Below is a small trained network, with its code and all its weights. Each question gives an input and a class and asks what happens when units are switched off, that is, made to give their printed mean instead of their output.

import numpy as np


def w(rows, s, z=0):
    codes = np.array(rows[::2]) - 128.0
    scale = np.full(codes.shape[1], s)
    scale[-1] = z or s
    return codes * scale


def norm(h):
    return h / np.sqrt((h * h).mean(-1, keepdims=True) + 1e-5)


def f(y):
    return np.maximum(y, 0)


def log_softmax(a):
    a = a - a.max(-1, keepdims=True)
    return a - np.log(np.exp(a).sum(-1, keepdims=True))


def net(x, mask):
    res = np.array(x, float).reshape(1, 7) / 4 @ E
    u = 0
    for l in range(2):
        y = f(norm(res) @ A[l][:, :-1].T + A[l][:, -1])
        res = res + np.where(mask[u : u + 5], y, B[l][:, -1]) @ B[l][:, :-1]
        u += 5
    return log_softmax(norm(res)[-1] @ U[:, :-1].T + U[:, -1])


A, B = {}, {}
E = w([
[155,190,188,140],'x0',
[198,159,62,124],'x1',
[136,132,126,122],'x2',
[126,127,128,125],'x3',
[204,68,159,116],'x4',
[122,130,122,131],'x5',
[128,129,137,2],'x6',
],0.0086)
A[0] = w([
[126,164,107,35,99],'0.n1',
[45,205,90,124,96],'0.n2',
[249,206,4,119,1],'0.n3',
[55,23,29,123,104],'0.n4',
[197,111,56,121,82],'0.n5',
],0.011,0.0069)
B[0] = w([
[166,33,148,98,223],'0.n1',
[157,179,79,136,220],'0.n2',
[61,104,251,175,218],'0.n3',
[157,194,188,144,254],'0.n4',
[106,162,131,113,188],'0.n5',
],0.014,0.0052)
A[1] = w([
[128,73,68,246,4],'1.n1',
[156,195,121,189,225],'1.n2',
[24,24,145,139,98],'1.n3',
[187,82,185,155,152],'1.n4',
[127,129,124,126,97],'1.n5',
],0.011,0.0034)
B[1] = w([
[83,2,103,105,162],'1.n1',
[185,101,145,91,254],'1.n2',
[98,174,148,188,168],'1.n3',
[175,170,80,165,238],'1.n4',
[107,100,125,124,128],'1.n5',
],0.015,0.007)
U = w([
[149,129,138,113,189],'0',
[41,137,223,142,143],'1',
[176,166,135,100,141],'2',
[101,9,95,62,195],'3',
[177,176,35,119,143],'4',
[161,136,143,111,114],'5',
[160,136,145,116,101],'6',
[57,98,63,81,8],'7',
],0.011)

Each question gives the input, the list of numbers given to net, and the class t.
The units are the neurons (one row each of A and B). Each row of codes is followed by its name. A weight is (code - 128) times the scale printed after its matrix; where a second scale follows, it is the last column's (A, B and U).
mask holds one flag per neuron, layer by layer. A switched-off neuron (its flag False) gives its mean, the last column of its row in B, instead of its output. The means were averaged over made-up inputs and are rounded, as every weight is.
A unit's drop is (log p(t) with every unit on - log p(t) with that unit switched off) / (log p(t) with every unit on - log p(t) with every unit switched off).
The circuit of an input: a set's keep is (log p(t) with only the set's units on - log p(t) with every unit switched off) / (log p(t) with every unit on - log p(t) with every unit switched off). Starting from all 10 units, units are removed one at a time, each time the one whose removal leaves the highest keep (on an exact tie, the one counted first), for as long as the keep stays at least 0.8.
circuit, biggest first: the units of the circuit, biggest drop first
most important unit: the unit with the biggest drop
top k neurons: the k neurons with the biggest drops, biggest first
top k neurons in layer l: the k neurons of layer l with the biggest drops, biggest first
drop of u: that unit's drop, to one decimal
input [-4,-1,-1,-1,-1,-3,-8], class 3: top 2 neurons	1.n1, 0.n3
input [3,-1,4,5,5,5,-2], class 4: circuit, biggest first	1.n4, 0.n3
input [-7,2,3,-6,8,-1,-2], class 4: most important unit	1.n4
input [-1,-8,1,6,7,3,4], class 1: circuit, biggest first	1.n3, 1.n2
input [3,-3,-1,-5,-3,4,-5], class 3: circuit, biggest first	0.n4, 1.n1, 0.n3
input [0,2,1,0,-5,-8,8], class 3: top 2 neurons	0.n1, 0.n4
input [-4,5,0,-7,-7,0,8], class 3: top 3 neurons	0.n1, 1.n4, 1.n3
input [0,-2,-7,-5,2,5,-8], class 3: circuit, biggest first	1.n1, 0.n4
input [-1,6,-5,1,-6,4,-5], class 1: top 2 neurons	0.n3, 1.n4
input [-7,-5,3,6,6,2,-1], class 2: top 3 neurons in layer 0	0.n4, 0.n3, 0.n1
input [1,-4,6,-5,-8,8,-4], class 4: circuit, biggest first	0.n2, 0.n3
input [5,-4,5,-4,6,-6,0], class 4: top 2 neurons in layer 1	1.n4, 1.n2
input [-8,0,-4,-5,-1,-3,1], class 2: top 2 neurons in layer 0	0.n4, 0.n3
input [-1,3,-1,-6,-5,6,6], class 3: most important unit	0.n1
input [6,5,0,-3,3,-5,-8], class 3: circuit, biggest first	0.n4, 1.n1
input [-7,7,3,-1,5,0,-4], class 1: top 2 neurons	0.n3, 0.n2
input [7,2,-6,4,-8,3,-3], class 4: top 3 neurons in layer 0	0.n2, 0.n3, 0.n4
input [-1,-2,-7,1,-8,0,8], class 3: top 2 neurons	0.n1, 1.n4
input [2,2,-5,-2,7,-6,2], class 4: top 3 neurons in layer 0	0.n4, 0.n3, 0.n1
input [2,-7,5,4,-4,-6,-8], class 3: top neuron	1.n1
input [-5,1,2,-6,6,-4,0], class 4: top 3 neurons	1.n4, 0.n3, 0.n2
input [-6,-4,5,4,-4,2,5], class 2: top 3 neurons	0.n4, 1.n1, 0.n3
input [0,1,4,2,2,-2,6], class 3: drop of 0.n3	0.2
input [2,-1,-6,5,-8,0,-2], class 4: drop of 0.n2	0.2
input [-6,8,3,-3,5,6,-2], class 1: drop of 0.n5	0.1
input [1,8,4,0,4,4,1], class 1: drop of 0.n3	1.1
